Each row, then roughly how far along a hidden order it lies, from 0 to 12:
[  1   2  -6 -10   4   5  -2  -1  30   0  -1   1   2   4   5   1   7   3] -> 3
[  0   7  -6 -16   5  -3 -15  -1  31   2  -1   1  -5  -3   6   0   9   3] -> 8
[  1   4  -9 -15   4  -5 -12   1  37   0  -1   0  -2   1   4   1   7   2] -> 12
[  2  10 -10  -8   3  -3 -21  -3  48   3  -1  -5  -1   3   9   1  11   4] -> 2
[ 0  2 -4 -5  4 -7 -8  2 30  5 -1 -2 -5 -3  6  0  7  1] -> 3
[ 2  1 -5 -9  1 -1 -4 -4 17  4 -1  0 -3  2  6 -1  5  1] -> 3
[ -1   3  -7 -16   3  -7 -12   2  39   1  -1  -5  -2  -1   4   2   9   2] -> 5
[  2  -5   3   3   0   2   0   2 -12  -1   0  -3   3   1   1  -1  -2  -2] -> 2
[ 0  0 -4 -5  2  4 -6  1 23 -2  0  1  1  0 -2  2  3  3] -> 4
[  1   8  -5 -10   2   1 -18   1  32  -1  -1   0   1   0   3   2   4   4] -> 5
[  0   7  -4  -5   4  -6 -14   0  13   1  -1   0  -5  -2   4   1   4   1] -> 2
[  1  -1  -1  -1   1   2 -14  -1  13   0   0  -1  -3  -2   2   1   2   3] -> 2
[  1   2  -5  -4   3  -4 -14  -1  30   2  -1  -1  -1   1   4   1   6   1] -> 0
[ -2   8  -6 -12   3  -1  -7  -4  23  -2   0   0   4  -1   3   1   5   5] -> 4
[  0   2  -7  -2   0   5 -17   0  39  -4   0  -2   7   6   3   1   5   1] -> 0
[  3  -1  -2  -8   6 -12   5   1   8  12  -1   1  -8  -7   6   1   8   0] -> 12
[ 3  3 -5 -5  2 -6  1  1 30  3  0 -4  1  1  4  0  5  2] -> 2
[ 1  2 -5 -5  0 -1 -6 -3 28 -1 -1 -1 -1 -1 -1  1  3  1] -> 6
[ -1   3  -5  -5   6  -1 -14   3  24   3  -1   0  -3  -4   7   2   5   3] -> 8
[  3   4  -8  -9   3  -4 -11   2  29   3  -1   0  -4  -3   3   1   6   2] -> 7
[ -1   2  -8 -14   2   0 -16  -1  42   1  -1   0  -2   3   8   0   6   3] -> 10
[  3   3  -6 -21   4  -5 -14   1  23   3  -1   1  -6  -5   5  -1   8   3] -> 12
[  3   5  -6  -6   5  -4 -14   3  27   3  -1   0  -7  -2   2   0   4   1] -> 6
[ 1  2 -6 -8  3 -3 -1 -1 22 -2  0 -3 -2  0  6  0  6  2] -> 0
[  2   5  -5  -7   5  -4 -19  -2  37   9  -1  -3  -5  -3   5   0  10   3] -> 1
[  1   2  -6 -11   1  -2 -15   0  26   2  -1   1  -1  -2   5   0  10   3] -> 11
[  0   2  -6   6   3   4 -19   1  20   0   0  -2  -3   0   4   1   3   1] -> 2
[  3   0  -5 -11   2   1 -10   2  31   3  -1   0  -2  -2   3   1   4   2] -> 8
[  0   3  -7  -2   3  -3 -17   3  30   1  -1  -1  -1   0   4   1   6   2] -> 10
[ -2   3  -7  -7   3  -1 -19  -3  39  -1  -1  -1   2   1   3   2   5   3] -> 6
[  3   3  -4 -10   3   1   2  -2  -5   6  -1  -2  -3  -1   5   0   8   1] -> 9
[  2   1  -5   2   1  -1 -14  -1  19   0  -1  -1  -2   1   4   0   6   2] -> 1
[  1   3  -7  -1   1  -3 -16   2  19   3  -1  -3  -2  -4   2   2   8   4] -> 1
[ 0  1 -6 -2  3 -1 -2  1 25  3 -1 -3 -1  1  4  3  6  2] -> 9
[ 2  3 -5  6  0  0  5  0 24 -3 -1  0  1 -1 -1  1  4  2] -> 2
[  0   4  -6  -8   3   3 -16  -1  25   1  -1   3  -2   2   3   1   3   3] -> 9
[  3   3  -7  -6   2  -4 -11   5  31   0  -1  -3  -3   1   6   1   7   3] -> 0
[ 2  5 -4  2  3  5 -4  4 17 -1 -1 -2  1  2  4  1  4 -1] -> 2
[ 1  2 -3 -8  2  0  2  1  7  0  0 -1  1  2  3  0  3  0] -> 2
[  3   4  -7 -11   4  -4 -12  -1  27   3  -1  -1  -2  -1   7   2   7   3] -> 6
[  3   6  -6 -11   7  -9 -12   1  35   5  -1   0  -9  -6   5   0  12   1] -> 2
[  1   3  -6  -8   1   3 -15  -4  20   3  -1  -1  -2   1   6   1   6   1] -> 3
[ 3  3 -4  1  2  0 -7 -1 14  3 -1 -1 -2  0  4  1  4  1] -> 2
